In the rows, zero is written as 128.
Each row of numbers stands for one thing and depends on some of the facts below. Use the named rows to name the rest.

Facts:
(56) ψ:(228),(1119),(764),(839) Ξ:a
(208) ψ:(1255),(764),(207) Ξ:d
(571) ψ:(1285),(1093),(651) Ξ:a
(1308) ψ:(788),(1364) Ξ:b
(607) Ξ:c
(631) ψ:(960),(18),(636) Ξ:a
(1227) ψ:(674),(1023),(1364) Ξ:c
(162) ψ:(740),(173) Ξ:a
(202) ψ:(469) Ξ:c
(674) ψ:(960),(1140),(484) Ξ:b
(1124) ψ:(1348) Ξ:a
(1130) ψ:(745) Ξ:a
(669) ψ:(926) Ξ:b
(1078) ψ:(1337) Ξ:c
(43) ψ:(960) Ξ:b
(1093) ψ:(1285) Ξ:d
(819) ψ:(1352),(674),(299) Ξ:c
(354) ψ:(528) Ξ:c
(207) Ξ:d
(289) ψ:(359),(415) Ξ:a
(1085) ψ:(463),(401) Ξ:b
(1151) ψ:(19),(1181),(982) Ξ:a
(708) Ξ:d
(321) ψ:(1294) Ξ:a
(764) ψ:(1124),(1119),(514) Ξ:b
(19) ψ:(609),(415) Ξ:b
(744) ψ:(475),(484) Ξ:c
(70) ψ:(1140),(571),(475),(1348),(855) Ξ:b
(651) ψ:(207),(1345) Ξ:a
(1144) ψ:(1272) Ξ:a
(1294) Ξ:d
(1140) ψ:(960) Ξ:d
(1279) ψ:(1015) Ξ:c
(1015) Ξ:b
(775) ψ:(204) Ξ:b
(117) ψ:(1337),(514) Ξ:a
(18) ψ:(1352) Ξ:d
(355) ψ:(1364) Ξ:a
(499) ψ:(299) Ξ:d
(362) ψ:(181) Ξ:a
(312) ψ:(204) Ξ:a
(980) ψ:(1352),(484),(415) Ξ:a
(204) ψ:(117) Ξ:b
(1348) ψ:(1352),(475) Ξ:b
(415) ψ:(960),(947) Ξ:a
(755) ψ:(475) Ξ:c
(1337) ψ:(181),(947) Ξ:b
(181) Ξ:d
(203) ψ:(901),(207),(43) Ξ:c
(1364) ψ:(755),(41) Ξ:a
(41) ψ:(451) Ξ:d
(1266) ψ:(674),(1364) Ξ:a
(182) ψ:(554),(744) Ξ:b
(108) ψ:(980),(463),(554) Ξ:d
(514) ψ:(554),(947),(484) Ξ:a
(99) Ξ:a
(933) ψ:(181),(354),(202) Ξ:c
(1345) Ξ:a
(443) ψ:(203) Ξ:a
(1289) ψ:(1119),(1345) Ξ:c
(1368) Ξ:b
(451) ψ:(960) Ξ:c
(689) ψ:(1130),(1345) Ξ:d
(489) ψ:(1348) Ξ:a
(904) ψ:(1279) Ξ:a
(640) ψ:(710),(99) Ξ:a
(359) ψ:(1023) Ξ:d
(95) ψ:(679) Ξ:d
(609) ψ:(901),(980),(1294) Ξ:d
(930) Ξ:a
(1119) ψ:(18),(173),(1294) Ξ:a
(1155) ψ:(1272),(348) Ξ:d
(634) ψ:(228),(181),(162) Ξ:d
(401) ψ:(1130) Ξ:a
(679) ψ:(839),(43) Ξ:a
(277) ψ:(631),(499) Ξ:a
(1285) Ξ:b
(57) Ξ:a
(173) ψ:(415) Ξ:d
(1255) ψ:(855) Ξ:a
(839) ψ:(43),(415) Ξ:b
(1352) ψ:(839),(362) Ξ:b
(295) ψ:(489),(41),(855) Ξ:a
(927) ψ:(689),(1093),(640),(722) Ξ:b
(469) ψ:(1352),(619) Ξ:a
(475) ψ:(447),(1140) Ξ:c
(157) ψ:(182) Ξ:a
(1023) ψ:(1289),(600),(1308),(1181) Ξ:a
(348) ψ:(208),(901),(745) Ξ:d
(471) ψ:(204),(1266),(805) Ξ:a
(188) ψ:(203),(571) Ξ:d
(1181) ψ:(228) Ξ:d
(905) ψ:(1289),(325),(207) Ξ:b
(805) ψ:(755) Ξ:b
(463) ψ:(18),(745) Ξ:c
(293) ψ:(451),(554),(489) Ξ:b
(320) ψ:(1155) Ξ:d
(982) ψ:(740),(1093),(1345) Ξ:c
(325) ψ:(277) Ξ:d
(228) ψ:(1119),(1285),(651),(41) Ξ:a
(600) ψ:(293),(1364) Ξ:b
(901) ψ:(980),(1352),(41) Ξ:a
(1026) ψ:(710),(188),(117) Ξ:b
(447) Ξ:a
(1257) ψ:(1266) Ξ:a
(2) ψ:(362) Ξ:a
(299) Ξ:a
(138) ψ:(744) Ξ:d
(554) ψ:(571),(41) Ξ:d
(947) ψ:(181) Ξ:c
(710) Ξ:a
(619) Ξ:a
(528) ψ:(631),(1257) Ξ:d
(740) Ξ:d
(1272) ψ:(451),(95) Ξ:c
(960) Ξ:b
(745) ψ:(447) Ξ:b
(722) ψ:(359),(203) Ξ:a
(484) ψ:(960) Ξ:a
(76) ψ:(57),(905) Ξ:a
(636) ψ:(447),(651) Ξ:b
(788) ψ:(619),(554) Ξ:c
(1034) ψ:(1119),(70),(1308),(1190) Ξ:a
(1190) ψ:(571) Ξ:d
(272) ψ:(489),(188) Ξ:b
(926) ψ:(188) Ξ:a
(855) ψ:(1289),(95) Ξ:d

Known rows:
(293): 169, 180, 99, 160, 125, 115, 156, 107, 117, 117, 111, 128, 122, 125, 105, 119, 125, 118, 127, 149, 124, 111, 184, 113, 111, 135, 111, 132, 112, 121, 136, 127, 117, 126, 122, 122, 126
(1345): 114, 115, 157, 118, 121, 122, 117, 172, 141, 123, 131, 127, 129, 125, 169, 119, 117, 137, 126, 104, 122, 133, 133, 115, 151, 125, 152, 130, 111, 159, 121, 119, 135, 127, 121, 144, 133
(689): 111, 113, 99, 115, 142, 115, 114, 134, 110, 116, 129, 129, 143, 124, 103, 121, 162, 118, 127, 105, 119, 144, 119, 140, 108, 126, 114, 131, 141, 122, 122, 116, 119, 136, 157, 120, 116
(982): 111, 113, 116, 121, 121, 175, 135, 107, 110, 140, 114, 136, 121, 139, 105, 149, 116, 120, 133, 173, 146, 179, 111, 112, 116, 124, 142, 144, 165, 141, 120, 141, 154, 128, 122, 119, 118
(2): 126, 113, 166, 117, 122, 113, 129, 129, 152, 137, 136, 123, 126, 125, 168, 126, 116, 137, 125, 109, 119, 132, 110, 112, 156, 125, 139, 125, 115, 127, 119, 120, 125, 123, 122, 129, 137
(207): 111, 112, 96, 128, 129, 129, 114, 178, 110, 117, 128, 125, 137, 125, 104, 120, 138, 118, 125, 104, 116, 131, 128, 173, 110, 129, 114, 123, 161, 122, 149, 116, 130, 133, 135, 121, 116
(203): 137, 111, 124, 138, 121, 200, 141, 106, 111, 149, 115, 128, 123, 149, 108, 155, 115, 117, 125, 169, 166, 175, 107, 112, 117, 125, 119, 124, 128, 120, 126, 138, 160, 127, 121, 119, 117
(722): 148, 117, 163, 117, 123, 123, 119, 147, 142, 137, 149, 123, 123, 125, 150, 126, 115, 133, 126, 109, 136, 136, 109, 113, 147, 126, 123, 124, 115, 120, 124, 115, 127, 125, 131, 149, 140
(173): 110, 114, 97, 131, 136, 113, 115, 150, 110, 117, 136, 123, 133, 125, 105, 124, 163, 122, 124, 113, 118, 158, 111, 183, 109, 126, 115, 121, 125, 123, 130, 124, 143, 157, 148, 121, 114
(1308): 161, 199, 102, 144, 124, 115, 116, 106, 133, 119, 110, 124, 122, 124, 105, 116, 143, 119, 134, 166, 146, 110, 182, 137, 116, 135, 110, 122, 114, 125, 119, 169, 118, 124, 121, 122, 124
(744): 120, 115, 117, 118, 121, 182, 143, 109, 110, 149, 111, 129, 121, 125, 106, 161, 116, 119, 125, 180, 142, 132, 109, 110, 111, 125, 155, 127, 150, 127, 129, 138, 124, 132, 124, 121, 115
(484): 131, 116, 128, 117, 124, 134, 152, 138, 189, 156, 143, 126, 131, 126, 165, 121, 115, 159, 126, 109, 117, 114, 111, 121, 107, 143, 153, 124, 115, 122, 121, 118, 120, 123, 121, 122, 166
(1026): 160, 188, 115, 151, 122, 115, 129, 105, 109, 118, 110, 134, 121, 133, 106, 118, 118, 122, 132, 150, 142, 108, 179, 128, 112, 126, 112, 126, 115, 122, 143, 126, 117, 125, 121, 122, 116
(708): 111, 113, 96, 130, 127, 128, 113, 169, 110, 117, 130, 124, 143, 126, 103, 123, 144, 116, 125, 102, 118, 122, 122, 173, 111, 127, 114, 122, 164, 121, 149, 118, 128, 130, 131, 121, 115
(70): 156, 157, 121, 115, 126, 116, 116, 106, 107, 117, 113, 133, 121, 125, 106, 120, 117, 121, 129, 175, 120, 111, 171, 142, 108, 126, 128, 131, 116, 122, 155, 117, 118, 126, 123, 121, 126
(1140): 111, 116, 99, 117, 122, 139, 125, 138, 119, 115, 137, 130, 145, 123, 103, 120, 158, 120, 126, 109, 119, 115, 113, 188, 112, 125, 113, 124, 128, 122, 146, 118, 118, 162, 126, 123, 138
(571): 137, 113, 159, 116, 135, 113, 126, 134, 147, 160, 142, 124, 122, 125, 145, 117, 114, 135, 128, 122, 118, 131, 131, 113, 130, 125, 142, 175, 113, 152, 135, 118, 155, 126, 129, 147, 146
(1257): 133, 117, 152, 115, 123, 119, 118, 127, 158, 124, 147, 125, 125, 125, 163, 129, 118, 140, 124, 110, 135, 123, 109, 113, 149, 126, 131, 123, 115, 134, 118, 131, 116, 124, 123, 147, 146
(1272): 120, 114, 99, 138, 122, 200, 169, 107, 109, 141, 116, 131, 120, 133, 106, 158, 120, 123, 127, 158, 153, 146, 107, 116, 113, 124, 131, 135, 164, 126, 119, 148, 141, 125, 122, 121, 118
(401): 120, 115, 148, 115, 121, 115, 129, 131, 132, 130, 131, 127, 131, 124, 167, 122, 116, 151, 125, 104, 128, 130, 110, 114, 148, 126, 134, 123, 114, 130, 119, 119, 119, 126, 132, 134, 139

Which thing is each row?
No name comes twice in this set of rows, the named rows included.
111, 114, 99, 132, 179, 123, 140, 126, 110, 119, 140, 123, 127, 128, 104, 121, 164, 120, 127, 112, 119, 109, 117, 126, 110, 129, 113, 157, 165, 121, 159, 117, 145, 122, 152, 121, 130	(554)
110, 113, 112, 117, 121, 162, 127, 108, 111, 139, 114, 139, 121, 144, 107, 144, 119, 126, 138, 178, 145, 189, 115, 113, 115, 125, 140, 148, 169, 151, 118, 150, 155, 131, 120, 120, 117	(1289)
134, 115, 157, 129, 125, 115, 149, 141, 189, 158, 156, 125, 128, 136, 169, 128, 117, 153, 125, 114, 116, 143, 110, 130, 116, 131, 138, 122, 116, 120, 121, 123, 134, 125, 120, 120, 143	(415)
123, 183, 129, 184, 124, 117, 155, 108, 119, 118, 114, 137, 132, 145, 104, 117, 130, 120, 133, 155, 119, 109, 172, 142, 121, 125, 129, 137, 113, 122, 139, 135, 117, 126, 123, 124, 114	(1337)
125, 175, 103, 124, 122, 114, 131, 106, 109, 118, 114, 156, 131, 129, 103, 118, 122, 118, 146, 125, 133, 109, 175, 114, 112, 132, 119, 121, 114, 121, 119, 128, 119, 123, 123, 124, 118	(745)
124, 114, 105, 128, 122, 196, 127, 108, 108, 122, 124, 125, 121, 127, 107, 168, 129, 119, 125, 183, 173, 151, 107, 111, 119, 124, 130, 124, 169, 135, 119, 183, 140, 130, 123, 119, 116	(1227)
111, 113, 178, 133, 123, 115, 141, 109, 163, 137, 154, 123, 139, 124, 187, 150, 118, 122, 125, 110, 118, 139, 109, 113, 170, 126, 153, 140, 114, 124, 122, 121, 120, 126, 120, 124, 126	(362)
109, 111, 131, 173, 124, 136, 172, 109, 108, 141, 137, 130, 126, 149, 103, 196, 124, 119, 126, 172, 132, 174, 107, 115, 132, 127, 159, 148, 164, 121, 127, 154, 127, 124, 124, 121, 118	(947)
121, 114, 98, 140, 124, 219, 182, 106, 112, 157, 120, 137, 122, 151, 105, 155, 118, 130, 126, 165, 140, 139, 110, 114, 110, 134, 148, 130, 159, 124, 123, 149, 140, 130, 123, 121, 113	(451)

Now the same things, written a new way:
Named rows:
(755): 124, 95, 171, 155, 157, 155, 154, 173, 77, 100, 95, 128, 137, 132, 182, 96, 161, 166, 99, 120, 174, 126, 125, 61, 142, 173, 102, 110, 134, 150, 72, 182, 99
(905): 119, 113, 132, 182, 109, 117, 116, 179, 179, 121, 142, 139, 119, 190, 90, 156, 99, 181, 195, 139, 87, 149, 154, 135, 153, 161, 88, 191, 130, 168, 172, 134, 123
(1093): 104, 184, 98, 144, 153, 110, 110, 89, 180, 182, 97, 161, 99, 80, 172, 178, 76, 74, 122, 138, 89, 142, 138, 90, 125, 151, 84, 125, 181, 117, 84, 157, 104
(499): 98, 146, 150, 104, 90, 92, 135, 181, 145, 145, 140, 139, 81, 140, 168, 121, 66, 148, 91, 120, 82, 67, 148, 183, 62, 177, 88, 152, 166, 81, 85, 101, 120
(443): 159, 102, 148, 97, 105, 139, 99, 78, 92, 115, 164, 98, 148, 178, 88, 108, 99, 103, 144, 107, 157, 146, 133, 166, 151, 117, 158, 106, 129, 156, 168, 84, 165
(469): 133, 90, 101, 75, 83, 164, 108, 125, 59, 131, 182, 135, 122, 123, 101, 149, 137, 115, 145, 136, 118, 146, 67, 143, 122, 102, 176, 101, 109, 83, 171, 96, 129
(947): 133, 122, 91, 74, 153, 163, 162, 185, 84, 92, 74, 188, 143, 69, 148, 108, 162, 162, 80, 173, 126, 152, 116, 65, 162, 100, 98, 105, 170, 85, 67, 169, 119
(70): 160, 103, 162, 192, 108, 102, 149, 164, 178, 129, 127, 111, 122, 170, 121, 152, 167, 182, 198, 89, 89, 154, 151, 97, 150, 110, 111, 189, 104, 166, 158, 160, 95
(463): 154, 122, 159, 116, 143, 163, 138, 180, 74, 141, 115, 161, 122, 159, 181, 101, 148, 158, 127, 104, 123, 136, 135, 70, 156, 163, 99, 130, 108, 149, 87, 180, 140
(1119): 122, 96, 108, 108, 143, 143, 101, 140, 104, 132, 168, 122, 146, 114, 101, 123, 110, 70, 83, 170, 164, 150, 117, 165, 175, 87, 167, 107, 87, 128, 159, 85, 165
(744): 157, 103, 174, 124, 162, 160, 164, 182, 81, 86, 93, 144, 129, 153, 182, 99, 154, 151, 101, 110, 167, 131, 140, 81, 127, 135, 100, 96, 144, 148, 75, 181, 106
(927): 162, 160, 113, 178, 125, 139, 105, 96, 182, 110, 73, 148, 112, 168, 75, 189, 158, 171, 194, 71, 68, 147, 150, 100, 161, 160, 85, 184, 159, 181, 171, 182, 121
(619): 131, 95, 85, 94, 121, 152, 103, 121, 68, 163, 167, 106, 163, 80, 109, 162, 91, 95, 94, 188, 160, 143, 52, 111, 109, 108, 186, 112, 123, 111, 170, 105, 88
(56): 165, 95, 152, 82, 110, 138, 84, 84, 101, 96, 173, 147, 121, 184, 90, 111, 153, 98, 170, 94, 131, 147, 143, 169, 175, 93, 153, 80, 96, 96, 166, 96, 179
(722): 153, 91, 122, 118, 130, 138, 86, 80, 100, 101, 156, 98, 142, 163, 88, 123, 91, 83, 131, 121, 166, 161, 139, 165, 147, 111, 155, 100, 123, 148, 163, 117, 150
(1345): 116, 130, 86, 159, 160, 140, 86, 122, 111, 171, 171, 94, 160, 71, 100, 148, 67, 75, 78, 173, 178, 150, 107, 156, 165, 152, 148, 150, 100, 188, 168, 118, 169
(203): 186, 105, 179, 121, 156, 166, 116, 181, 83, 102, 102, 152, 156, 180, 162, 103, 81, 158, 116, 159, 125, 163, 147, 81, 142, 125, 81, 110, 176, 172, 70, 167, 110
(571): 151, 97, 90, 119, 152, 159, 91, 79, 102, 138, 144, 109, 144, 101, 88, 159, 83, 72, 131, 142, 174, 161, 127, 141, 178, 143, 157, 127, 136, 173, 185, 148, 151
(1155): 108, 187, 192, 141, 137, 99, 136, 96, 172, 179, 124, 131, 118, 150, 174, 107, 69, 111, 152, 85, 66, 95, 143, 139, 78, 135, 92, 112, 113, 120, 78, 95, 106
(173): 98, 181, 106, 117, 135, 92, 173, 150, 181, 151, 123, 172, 100, 87, 160, 100, 83, 80, 99, 153, 67, 107, 134, 147, 106, 86, 83, 99, 115, 76, 78, 93, 119

Which thing is each row?
No name comes twice in this set of rows, the named rows included.
116, 88, 112, 152, 139, 95, 122, 71, 82, 103, 159, 69, 144, 95, 118, 133, 117, 101, 92, 154, 183, 102, 77, 139, 142, 119, 181, 101, 94, 153, 152, 169, 82	(1364)
156, 114, 127, 146, 137, 131, 98, 100, 121, 142, 172, 99, 161, 162, 106, 114, 105, 81, 107, 147, 180, 129, 137, 175, 171, 123, 158, 105, 91, 167, 156, 88, 161	(1255)
143, 148, 85, 190, 148, 140, 131, 168, 183, 171, 123, 113, 159, 71, 85, 188, 76, 164, 160, 187, 133, 155, 147, 81, 161, 100, 95, 184, 153, 158, 143, 165, 98	(1285)
152, 120, 124, 70, 138, 172, 139, 181, 88, 79, 79, 192, 126, 105, 147, 98, 190, 158, 106, 125, 90, 145, 146, 95, 153, 115, 93, 99, 175, 83, 79, 176, 155	(1078)
104, 191, 164, 154, 106, 90, 154, 118, 186, 168, 123, 133, 150, 123, 176, 99, 73, 96, 104, 135, 68, 87, 122, 146, 82, 90, 93, 97, 133, 122, 65, 81, 100	(95)
117, 95, 145, 174, 88, 87, 193, 184, 186, 101, 111, 80, 142, 144, 93, 120, 170, 175, 187, 147, 134, 128, 144, 109, 106, 102, 108, 187, 107, 167, 128, 139, 84	(674)
93, 161, 165, 156, 135, 74, 191, 119, 176, 171, 124, 104, 91, 102, 174, 105, 76, 99, 93, 119, 107, 65, 83, 124, 60, 126, 105, 112, 118, 120, 61, 105, 96	(1140)
121, 133, 109, 189, 138, 110, 150, 177, 176, 169, 136, 118, 109, 140, 139, 164, 152, 173, 191, 98, 126, 142, 155, 89, 157, 164, 103, 187, 92, 166, 166, 166, 116	(636)
129, 187, 71, 191, 135, 120, 92, 135, 121, 164, 66, 117, 176, 95, 169, 208, 188, 167, 91, 181, 77, 55, 166, 151, 69, 168, 164, 185, 166, 101, 118, 110, 86	(1015)
127, 154, 142, 186, 146, 127, 145, 184, 156, 172, 124, 123, 108, 155, 165, 170, 194, 173, 193, 70, 74, 131, 154, 93, 155, 149, 115, 187, 91, 178, 175, 151, 130	(1085)
114, 156, 87, 151, 121, 140, 201, 171, 184, 93, 56, 130, 131, 87, 80, 139, 195, 168, 122, 152, 128, 135, 119, 87, 112, 112, 115, 181, 162, 174, 125, 133, 88	(204)
97, 183, 109, 191, 147, 96, 122, 152, 180, 175, 124, 122, 117, 81, 178, 105, 77, 68, 79, 172, 111, 108, 132, 122, 89, 163, 83, 152, 163, 161, 73, 101, 121	(207)
106, 120, 100, 184, 123, 106, 192, 186, 183, 155, 123, 67, 179, 77, 97, 99, 116, 168, 84, 190, 159, 123, 99, 96, 110, 98, 112, 179, 100, 175, 98, 105, 92	(960)
158, 149, 93, 83, 116, 172, 87, 69, 112, 94, 85, 132, 146, 122, 72, 123, 136, 116, 129, 85, 173, 146, 111, 161, 121, 168, 157, 123, 193, 192, 170, 92, 186	(640)
143, 105, 176, 81, 148, 169, 144, 187, 78, 68, 103, 180, 109, 156, 167, 108, 189, 167, 150, 108, 90, 151, 158, 88, 131, 129, 95, 92, 163, 79, 84, 185, 133	(933)

Now the same things, written a new way:
Some things and their rows:
(1352): 108, 93, 118, 192, 116, 183, 94, 125, 127, 104, 130, 187, 170, 128, 143
(1023): 94, 87, 147, 176, 95, 110, 133, 135, 127, 100, 130, 169, 136, 128, 120
(571): 85, 84, 146, 173, 82, 135, 129, 131, 129, 89, 132, 170, 141, 139, 134
(609): 97, 60, 93, 172, 128, 130, 108, 118, 119, 107, 131, 165, 127, 123, 150
(1272): 119, 96, 111, 166, 114, 175, 112, 126, 115, 94, 146, 171, 131, 117, 139
(1368): 106, 93, 113, 189, 114, 189, 102, 135, 128, 97, 128, 185, 165, 134, 136
(181): 101, 58, 80, 173, 122, 132, 104, 118, 116, 113, 124, 170, 122, 127, 140
(901): 91, 91, 155, 179, 96, 129, 127, 124, 124, 103, 135, 168, 138, 127, 133
(1279): 123, 94, 115, 166, 115, 167, 108, 120, 120, 94, 143, 171, 134, 120, 145
(471): 95, 86, 149, 178, 97, 119, 128, 131, 124, 101, 129, 165, 135, 131, 121
(805): 109, 97, 111, 192, 118, 179, 103, 137, 128, 100, 128, 184, 164, 134, 138
(117): 96, 86, 146, 177, 93, 130, 124, 128, 122, 104, 129, 168, 136, 133, 119
(528): 102, 59, 89, 173, 129, 127, 109, 123, 118, 105, 127, 163, 123, 122, 143
(1034): 92, 86, 147, 176, 91, 121, 128, 131, 126, 97, 130, 168, 138, 129, 123
(1308): 106, 101, 112, 193, 122, 170, 114, 140, 131, 102, 129, 184, 159, 135, 137
(636): 108, 93, 111, 188, 113, 194, 101, 134, 134, 88, 125, 181, 165, 133, 140
(674): 108, 94, 116, 193, 120, 188, 93, 141, 136, 96, 129, 181, 149, 129, 133
(634): 98, 59, 81, 172, 121, 126, 107, 120, 119, 106, 125, 170, 124, 126, 144
(320): 100, 60, 88, 172, 127, 130, 109, 124, 116, 106, 128, 164, 124, 123, 145
(1364): 90, 99, 145, 183, 101, 102, 142, 136, 127, 105, 132, 167, 128, 131, 127

Which thing is each row?
No name comes twice in this set of rows, the named rows included.
100, 58, 91, 173, 129, 118, 109, 125, 118, 107, 128, 165, 126, 126, 144	(359)
85, 87, 143, 173, 84, 123, 138, 130, 131, 90, 130, 172, 138, 130, 129	(228)
102, 63, 91, 176, 129, 127, 104, 115, 118, 108, 129, 166, 128, 117, 153	(18)
96, 53, 93, 171, 122, 143, 103, 125, 113, 106, 133, 165, 130, 136, 151	(188)
92, 84, 147, 174, 90, 126, 130, 131, 129, 92, 129, 167, 139, 128, 122	(1345)
95, 60, 84, 171, 122, 123, 113, 123, 121, 104, 127, 168, 126, 123, 146	(1181)
99, 54, 99, 171, 127, 124, 104, 118, 123, 106, 130, 168, 127, 124, 148	(173)
108, 89, 114, 185, 113, 188, 103, 138, 127, 93, 128, 185, 168, 132, 133	(905)
91, 84, 148, 173, 90, 119, 130, 128, 129, 92, 129, 169, 140, 125, 124	(1119)
113, 95, 109, 197, 114, 181, 86, 132, 122, 104, 128, 186, 173, 127, 144	(1348)
96, 94, 149, 183, 103, 100, 136, 136, 129, 104, 130, 165, 129, 129, 124	(1266)
100, 99, 109, 192, 114, 200, 109, 139, 123, 101, 133, 184, 157, 137, 137	(293)

